Each row is followed by the tier that its hidden value falls in (each part has its own value, ranges and names):
[-105  187   39  -42  173 -173  -31   98  119  -61  -76  -72 -251   13
   53   46   40  185  -55   -3  -90  126   37  -62  -74   55   33   39
 -121   14   36  -20   -3 -176  141  -14  114   -7  -88  -53   19  -62
   12 -168  -11]
HD
[  61 -240  378   38   17   36 -230   25 -101   64  -13   90  -52   54
 -298   69  103  154 -195  -37 -132   41   17  -58   87  -97  304  103
 -155   67  -20 -168  196  152  317   94  154  109  216    1  -41 -320
  -30 -197 -155]
Ht
[ -52 -136   44 -113  156 -134 -231   62 -192  251   -4   97  190   48
  -26  -51  118 -246 -212  150   64 -140  112  -93  101   -4  426  126
  -31  173  -22  203   -6  239   63   77 -102  169  -63  -42  133  -43
  -19  150 -198]
QH
[  75 -109  209   18   28   -9  -17   76 -157 -147  -84  134  207  -75
  -41 -128   82  157 -167 -150 -304  -86   80   35  -63 -165  123   41
  249 -103  -40  136  222   65 -112  144  143    1  160 -193  -52   28
 -224  -68 -170]
CM
[-138  -64 -283 -354  101 -268   87  134   71  278 -139 -135 -239  152
  131  169   58 -355   32  469  576  -51  -24  -26   -9  321  172 -115
 -152  344  -62  159 -463 -189   54 -428 -244  342 -370  132   24  -12
  120  269  -93]
Ht
[-192 -168 -292 -353  137 -276  -31  177 -186  284  -70  -50  -35  124
  167   -3   63 -442 -103  417  333 -125   22  -59   52  136  329   67
  -42  361  -72  390 -508   33  -77 -185 -210  293 -282   17   75   71
   53  405 -142]
CM
[ 171  -52  150  -34    6  -86  148  215  -26 -394 -104  -42   31 -147
   83  -60   10  385   52 -247 -428   30  109  281 -253  -60  -42  -95
  371 -119 -146   80   55 -259 -201   24  258 -101  140 -143 -123   49
 -299 -150  -72]
BN
[ -43 -167   52 -116  113 -143  -89  105 -216   53  -72   92  252   51
   42 -144  165 -220 -189   66  -63 -184  121  -87  142 -125  265   66
  149   74  -87  391  -28  182 -204   20  -61  147  -54 -154   70  150
 -131  244 -210]
BN
[-135  -10 -378 -336  168 -230    4  157  -45  392   35  -58   15   19
  224  -22   20 -451    6  369  366 -128  102  127 -151  264  396  -50
  -70  335  -95  283 -492 -116   12 -153 -241  214 -397  190  148  -77
   33  328  -38]
QH
[ 115  221  250   69   96  -74   98  -53  260 -169 -226   70  114   -1
  -11   41  165  180  -38 -127   28  -83  105 -107   17   32 -157 -220
  163 -242   37   -1  497 -143  -93 -200   -4   37  -86 -169   -8  152
 -133 -193 -155]
HH
[ 238   24  310   44  129 -179  -87  174   51 -351 -114  -80   39 -114
    9   81   56  447   18 -276 -384   68  180  159 -112   24   54  -26
  266 -108  -89  -89  306 -117  -29   57  229 -110  177 -178    2   51
 -196 -280 -149]
GJ
[ 204 -257  580   95   21  113 -318  -57   57  192   77  119   86  103
 -440  131  215   51 -129  -78  -29  -32  136  -42  236  -67  430  -51
 -264   50  -92 -231  376  184  421  -30   61  133  135  172   48 -472
  -26 -216 -163]
HH
[  32 -105  239   27  -26   -8   29   21  -95 -174 -215  125    8   -9
 -114   -5   65  248 -197  -65 -135  -13  -58 -105  -33 -113  -30   46
  161 -103   54  -26  279   40   -6   24  151   88  207 -245 -151   35
 -137 -167 -203]
GJ
[ -17  185  253   53  223 -179 -157    7  133  -74 -131    9   -6   69
  -30   51  171  131 -138  -73  -81   10  125 -235  170  -23   47   23
  -54  -88   54   41  341   39   60  -38   33   24  -60 -177  100   97
   -8 -152 -145]
HH
[ -11    2   97 -119  101 -200   -3  127  124  -80 -144 -132 -288   87
  -11  175   71  137    6   97   83  102   11  -44   25  124   24  -51
  -94  101  -37  -40  -76 -188  118 -233   56  122  -77  -25  -38  -41
   27  -92  -82]
HD
[  42   87  296   69   29  -11   59  -61  162 -130 -210   97  -16   50
 -126   55  146  205 -119  -77    7  -21    3 -175   60  -50 -121 -114
   33 -179   61  -60  415  -68   36 -150   62   84   21 -154  -82   24
  -85 -214 -155]
HH
[ -78 -308  123  -74   12   63 -133   49 -286  226   72  188  181   52
 -148 -186  134 -231 -248   76 -104 -143   45  -37   84 -215  423  120
  -66  129  -86  246  -96  225   52  145   17  159   47   26    9 -217
 -111  167 -133]
BN
[ -23   71    5  -34   68  -69  142  167  -55 -238  -37   21   31 -125
  141 -198   25  210  -41 -182 -405    9   89  160 -236 -135    2  -12
  230 -116  -82  219  -45 -204 -193  129  207 -105   11 -124  -59   43
 -244  -47   -6]
BN
[ -96  -11  120   12  159  -40 -228   74 -191  105   80  118   82  -44
  -47 -157   47   49 -238  -77 -327    3   98  -36  -50 -151  359  221
  -69   36   17   99   62  156  153  332  137  -39   81  -65   85 -176
  -73  -81  -71]
QH
[ -13 -317  325   40  -77  150 -148  -56 -251  132  -57  255   94   50
 -319  -58   93   37 -334   20  -82  -67  -73 -145   66 -209  279  149
  -66   20   50  -59  241  278  225  158  109  176  264  -86 -117 -267
  -80 -103 -213]
GJ
[ -90   -1  101  -28   86 -148   27  164 -164 -324 -161   19  -97  -37
   73 -104   19  314 -174 -122 -415   77  -13  -76  -66 -187  -61  172
  194  -80   23  177   31  -34 -141  148  257  -48  161 -325 -109  160
 -151 -104 -117]
CM
[ 115   -7  215  -88   97 -221   25   27  177 -111 -293  -44   16  137
  -25  195  203    7  -22  102  274  -94   70 -177  217  131  -72 -186
  113  -19  -31   80  255  -55 -109 -416 -118  221 -126 -165   -5  235
  -31    8 -258]
HH
[ -38   61 -175 -237  270 -291 -143  -11   83  492 -100   20  322  145
  145   61  232 -664  -70  402  667 -324  217 -160  211  301  393 -153
  -48  236  -39  335  -17  136  -74 -336 -497  348 -505   68  308  179
   86  395 -241]
HD
[-160    0  -81 -151   67 -101   26  156   12   57    0  -91 -424   16
    9   56  -60  138  -35  127  -33  187  -69   68 -206   80  138   79
 -232  182   -7  -77 -344 -238  274   -8  160   55  -49  104  -81 -295
   44 -116   60]
Ht
[  24  -96 -137 -223  114 -160   -7  188  -79  147   33  -42  104  -42
  135  -45   41 -194   21  131   46 -109  154  222 -149  130  344  -61
   93  200 -158  231 -291 -105  -56  -61  -68  101 -187  107   86  -79
 -105  189  -68]
CM
[ -94 -443  -22 -274 -136  -29  119  274 -215  -40    2 -106 -465   69
 -102   53  -58  101  -12  189  -98  167 -156  198 -143  -42  181   67
 -131  315 -171   43 -659 -230  158 -115  241  175  110  140 -263 -369
  -50   59   10]
BN
[ -41  -34 -106 -176  179 -210  -99   81 -122  212  -84   58  264   28
  132  -60  120 -324 -140  194  191 -208  141  -55   43   92  313   17
  121  143  -35  319  -40  130 -126  -52 -203  188 -203  -80  153  148
  -50  249 -208]
QH
[  74  163  215   99   80   57  -11  -48  160   33  -17  119   91  -75
  -90  -45   93  159  -73 -155 -101  -27  112   44 -147   -4  108 -116
  -20 -155   21 -121  363 -105  156   57   79  -28  -21   29   27 -196
 -122 -254  -45]
HD
[-238  176  145   78   44  156    1 -153  119  225    8  214 -176   68
 -202 -100   86   27 -245   29   13   49  -88 -257  -16 -147   65   33
 -374  -94  160  -79  189  -29  349   66   78   64  -81   61  -53 -349
   39 -213   34]
HH
[ -88  -44 -224 -238  125 -197   80  150 -106  129  -67    8  158    7
  215 -124   89 -315  -48  192  130 -182  112   57  -60   60  213  -56
  159  145 -108  420 -277  -59 -241 -115 -148  159 -265  -26   75  144
 -106  320 -116]
BN
[  41 -255  273   20   21   86 -204   67 -243   88  107  163  151  -42
 -198 -136   76   61 -213 -110 -341  -39   88   79  -30 -208  422  143
  -21   48  -76   39   83  184  171  281  177   14  205   16   -4 -319
 -149  -79 -109]
CM
[  71 -272  390   43    0   63 -223  -40 -117  139  -52  163   78   83
 -320   53  153   24 -241   16    4  -59   18 -133  160 -101  317   70
 -119   51    0 -112  292  246  263   41   53  185  183  -26  -27 -254
  -34 -121 -222]
Ht
[-173 -271  130 -113   37  158 -301 -132  -45  785  213  196  -47  225
 -390   31  173 -543 -243  383  459 -102   -8 -180  219   10  677   42
 -674  354   -9  -57 -163  252  619  -59 -201  358 -197  438  114 -701
  195  124  -49]
HH
[-134  236  272  104   86  -36   52  -54  171 -212 -205   78 -240   77
 -100    6  108  344 -189 -113 -169  120  -68 -325   79 -158 -239   27
 -108 -223  156  -45  356  -99   97  -46  185   -4   35 -235 -112   27
  -19 -305  -67]
HH
[ 183 -142  313    3    7 -160   90  235 -105 -605 -239  -55   -9  -79
   31   -4   57  525  -33 -291 -528   64   61  100  -55 -167 -164    8
  456 -165 -111  106  191 -130 -294    4  332  -77  297 -372 -182  249
 -292 -174 -193]
BN

[ 108 -126  -38 -140  219  -43 -110  -70  156   84  -21   55    3  -71
  124   34 -265  194  164  246 -172  135  -42  149  243 -105  -14  -17
  124    4  -17   38  143  133 -166  180  153 -132   41  -61  -32 -276
 -159 -101  114]
N
[-178   97  231  178 -477 -149  120  140   35  -19 -229 -357   93   81
  166 -385   61  -56 -200 -203 -174   -2  -85   -1  -99  -94  -14 -182
 -430  178  428 -286  -26   18  -92 -215  173   37 -503  -83   52  279
 -450   72    7]
V
[  60 -136  253 -162 -317 -104  107 -319 -235   48  100 -274   27   72
  116  184  -36  -74 -260  195 -491  208  -99   78   32  161   33   -8
  126   62  479   10  -24   25   -6 -231   -4  -61   69   41 -153  223
 -440   91 -210]
G
[  68 -535  -94 -370   34   53    7   24  558 -180  -84 -130  500  -12
  166 -429 -128   54  156   84  -62 -158 -301  262   23   88 -148  138
 -510   24 -268   49   57  488 -181  114  326 -291  -20 -296 -430 -494
   43 -179  150]
Y
[  56   -9  116   19  131  -56  -55 -279  -88 -109  321  -29 -102  -14
  133  343 -172 -346   96  249 -259  171 -167   57  107  313   -6   37
   55 -185  186  -35   58   39   24 -215 -206   11   75  195 -123  142
 -132    0  119]
M
[ -26 -189 -110 -246  103 -119    0  -33   82 -106   29  -20  256 -203
   89  -19 -163   32   24  236    5    7   -8  256  305 -104  -31   -4
   69  186  114  -30  102   86  -21   42  297  -58   19 -176 -164 -411
 -205   -7  117]
W
[ 136 -344   79 -160 -169  -50  -10  -47   83  172 -258  -89   60   88
   82 -235  -54  392   -4  131 -399  138  -20   83   97 -172  -52  -66
  -39   99   -2  271  -33  230 -144  221  233 -239   29 -169  -33  -87
 -285  -41 -161]
C
[-154  365  -80  183  210 -121  -69 -143   19   48  153   67 -175 -138
  184  164 -287 -365   32   56  372    9  200   74   99  -34  224   96
  195  -69  224 -365    3 -481  149 -280 -183  321  -72   37  261   57
  -86  -62  267]
T
[-288   59  -51  294 -274 -203  -16  232 -110 -209   25   54 -118   53
   75 -314  263 -342  -87 -212   22  261  175  -44  -49  -28  229  -70
 -245  -99  252   88 -301 -228  236 -261 -143  187  -68  -90  116  449
 -102  129   56]
G
[  99 -541   48 -285 -236  -77   55 -186    5  -29  -29 -105  158   76
   85 -129   90   99  -83  225 -393  125  -80  127   54   84  -25   39
  -68   20   67  373 -168  206   82   27  142 -231  214 -215 -261  -63
 -176    1 -186]
N
[ -46  -85 -161 -235  358    5 -257   29   64 -369  -77  167  529 -334
 -126   42 -278 -141   43 -103  138  104  125  263  354 -192   91  212
  -42  269 -273   79  173  353  -57   19  198   53  306   13  -28 -473
  280   41  153]
N
[-344  275 -179  -16 -137 -121  -50  368 -140 -242 -373   -1  589 -341
 -189 -414 -128  -54 -303 -510  380   78  461  222  293 -610  252   39
  -61  616   98 -184   40  -48  -51 -117  348  325  -22 -101  263 -157
 -148  225  -47]
V
[-221  279 -134  358  354    2 -388  209  -33 -503  -23  338  170 -201
 -158  -34 -115 -590  161 -465  285  225  235  -14  119  -74  240  181
 -343  -37 -372   81  -32  141  124 -224 -288  315  180  259  309  168
  550   87  294]
M
[  78  -47    4 -111  176  -14  -74 -361  148  131   41   -8  -16  -47
  180  160 -316 -107   38  207   98  -53   60  125   53   41  100  197
  152  -61    0  -99    2 -161   72 -110  -64   60  134  -47   74 -160
    3 -158   99]
G
[ 195 -394   57 -107  164   29 -158  -48  437   20 -175  -13   68   72
  180 -195 -166  241  301  194 -289   -6 -269   82   58   22 -180   -5
 -351 -118 -296  174   95  465 -200  268  184 -327  -84 -136 -128 -308
   57 -211  178]
C
[-141  125  -32  200   -1  -23  -45  125  516   66 -294 -124   94    3
  249 -508 -222  -75  119 -223  396 -280   11   57 -125 -172   47   48
 -497   19 -111 -394    0 -104  -67  -73  103  105 -443 -198  199 -113
  -10 -217  311]
Y
[ 149 -376  110 -231 -254   -3   92 -289  241  297 -311 -256  146  112
  201 -275 -150  285  -95  153 -121 -198   -6  108  -79 -103  -54   91
 -104  126  -20   67 -108   34  -13   63  223 -162  -44 -282   -5 -179
 -237 -162 -167]
V
[ -19  -15  120 -193  -66  -52   73  -75  190  -47  -66 -309  343 -113
  165  -76 -272   -6  -80   76  -87 -115 -197  216  126  -30 -107  -15
 -180  247  263 -380  241  193 -230  -99  313  -54 -292  -69 -169 -277
 -350  -39  122]
V
[-318  159 -191  130   84   11 -217  509  326 -469 -377   69  630 -245
 -110 -628 -131 -235   32 -662  420  -31  156  162   98 -372  146  115
 -679  314 -341 -188   86  333 -149  -62  234  189 -163  -74  133 -215
  296   37  277]
Y
[  76  -68   36  -90  144  -48  -64 -269  184  134 -100  -76   42  -93
  187   72 -313   38   64  221   78 -145    4  133  125  -68  -14   80
   42   71    7 -146   85  -45   14   -2  125  -14  -73 -102   82 -291
  -85 -160  143]
W
[ 167 -126    3 -127   32  -30  -40 -235 -261  198  103  117 -151   44
  -16  203 -170  145    0  226 -430  405  157   66  214  -35  119   31
  474  -67   71  361  -65  -43  -66   80 -140  -57  428  116   28  186
 -303   58 -262]
M
[  54 -130  164 -105 -231 -115  120 -394 -379    3  277 -150  -49   31
   69  320  -29 -254 -198  269 -402  218  -17   67   93  256   58   30
  271  -17  419  122 -114 -114  143 -295 -162   23  223  119 -151  313
 -401  134 -229]
M
[-244  150 -104   45 -267 -236  137  298  -67   81 -146  -88   55 -108
   91 -372   -1  152 -153  -53   67  134  223  137  219 -399  116 -218
   82  282  443 -184  -23 -273  -70   -4  302  122 -280 -221  111   23
 -594  122   -4]
V
[-397  270 -223  -22 -184 -106   -6  434  -69 -287 -348  -35  664 -333
 -174 -539 -113 -118 -311 -590  424   56  427  246  245 -574  276   61
 -164  608   99 -239   30  -38  -85 -156  347  329  -49 -126  183 -138
 -170  218  -23]
Y
[-160  256   44  127 -259 -193   82 -146 -261  218  -79 -100 -148  -42
  108   -6  -93  -91 -283  -19  121   98  359   33   60 -228  271   -7
  318  162  468 -183 -155 -554  183 -264  -45  287  -48  -59  327  276
 -424   76 -117]
G
[  95 -330  281 -139 -375  -48  103 -212  128   58 -198 -381  185  126
  189 -189  -19   98 -137  104 -387  -96 -245   63  -94   90 -148  -34
 -340  116  198  -16  -21  259  -69  -80  214 -209 -224 -142 -161   -4
 -318  -46 -103]
V
[  21 -308   -4 -163  -49   17 -192  -10  -20 -207 -366   41  462 -102
 -154 -223  -56   73 -105 -227 -120  105  175  123  135 -249   76  167
 -213  292 -313  377  -63  405   12   67  188  -58  308  -72   66 -176
  215   63 -155]
W
[ 248 -279  117  -26  255  115 -211 -461  377  103    7   27 -112  162
  226  113 -276 -142  249  191  -98  -78 -157   -5 -165  288   -1  288
 -202 -363 -380  144  -75  146   56  -45 -265 -122  198   18   30  -54
  348 -299  143]
T
[-101 -140  -71  130  140  -93 -156  153  313 -250  -52   67   59  -56
  152 -248   -3 -176  238    2   83  -21 -116   62   62   22  -37  -25
 -461  -99 -145   14  -13  186   64    2   84  -53 -193 -140  -30 -159
  154 -101  354]
W
[ 105 -238  216   91 -212  -22  -38 -293 -116   -1   75  -76 -168  218
  102   60   61 -209  -21   75 -456  214  -89  -88 -141  285   40   63
 -146 -241   59  303 -221   83  122 -187 -291  -74  165  101  -30  449
  -59    7 -150]
M
[-133   50  -53  265  101 -104 -139  317  377  -97 -175   56  -59  -16
  187 -403  -49  -13  271  -94  108    0  -73   14   50 -149  -30 -142
 -475  -76  -83 -127   33   97  -87   86  130  -18 -414 -142  125  -73
   -8 -117  385]
C
[-182  375  150  574   94 -116 -170   18  -19 -241  203   32 -331   31
  165  122  -35 -648  187 -125   12  130 -100 -156  -79  274   73  -69
 -379 -312  163 -244  -35 -123  141 -384 -414  235 -321  280  215  514
   66    4  385]
M
[ -34  -88 -117 -274   68   -8 -111 -145 -264 -199   21  124  407 -210
 -175  125 -172 -171 -207  -99  -21  277  306  210  265 -150  248  259
  281  245  -37  238  -50   64   63 -138    2  142  570   61    5  -86
   57  160 -203]
T
[  -1  -26  -90 -100  209  -99  -69  -15  101   10   98   71  -13 -116
  137   55 -218   43  128  236  -59  157   -9  171  265  -76   39  -29
  158   -9  123  -59  119   -8  -95   67  122  -32   12  -63  -47 -224
 -203  -50  178]
N
[-245  262 -102  328  239   -5 -391  288   83 -473 -209  254  256 -180
 -131 -213  -81 -449   84 -568  311  179  243   -2   63 -204  256  176
 -465   55 -350   15  -28  187   72 -178 -141  286   83  138  342   90
  546   59  289]
G
[-108  -59 -138 -270  -10  -52 -110  -15 -299 -249  -79  108  489 -254
 -220    8 -114 -115 -279 -195    7  297  372  232  304 -278  273  211
  247  369   12  229  -42   81   49 -116  115  164  519   10   38 -109
   10  217 -220]
G
[-115  246  -71  221   -7 -158  -30   53 -300   75  150  166 -292  -25
   21   74  -62 -122   -1   27 -100  404  275   -9  200 -123  232  -96
  343  -74  288   74 -104 -351   51 -104 -207  200  113  124  220  395
 -347  134  -39]
M
[-237  265  195  434 -368 -196   28   -2 -239 -102   94 -129 -283  127
  145  -56  174 -486 -164 -175 -121  212   64 -145 -160  151  191  -96
 -225 -147  483 -137 -239 -318  227 -463 -317  246 -232  116  194  711
 -247  126   35]
T
[ -51  -91 -169  -71  222 -101  -45 -109 -109 -218  364  170   29 -147
   42  213 -102 -358  120  233   -3  206   40  154  258  167   88   80
  175 -112   64  125  -38  -74  143 -141 -132   75  273   51 -154  -34
  -48   52  117]
M
[ -14  -13  200  -49 -289 -131  114 -283 -305   15  211 -201  -67   58
  109  218  -15 -230 -241  160 -380  248  -24   47   31  189   97  -10
  183   -7  522  -23  -82 -141   71 -321 -127   55   81   96  -94  361
 -434  125 -173]
T
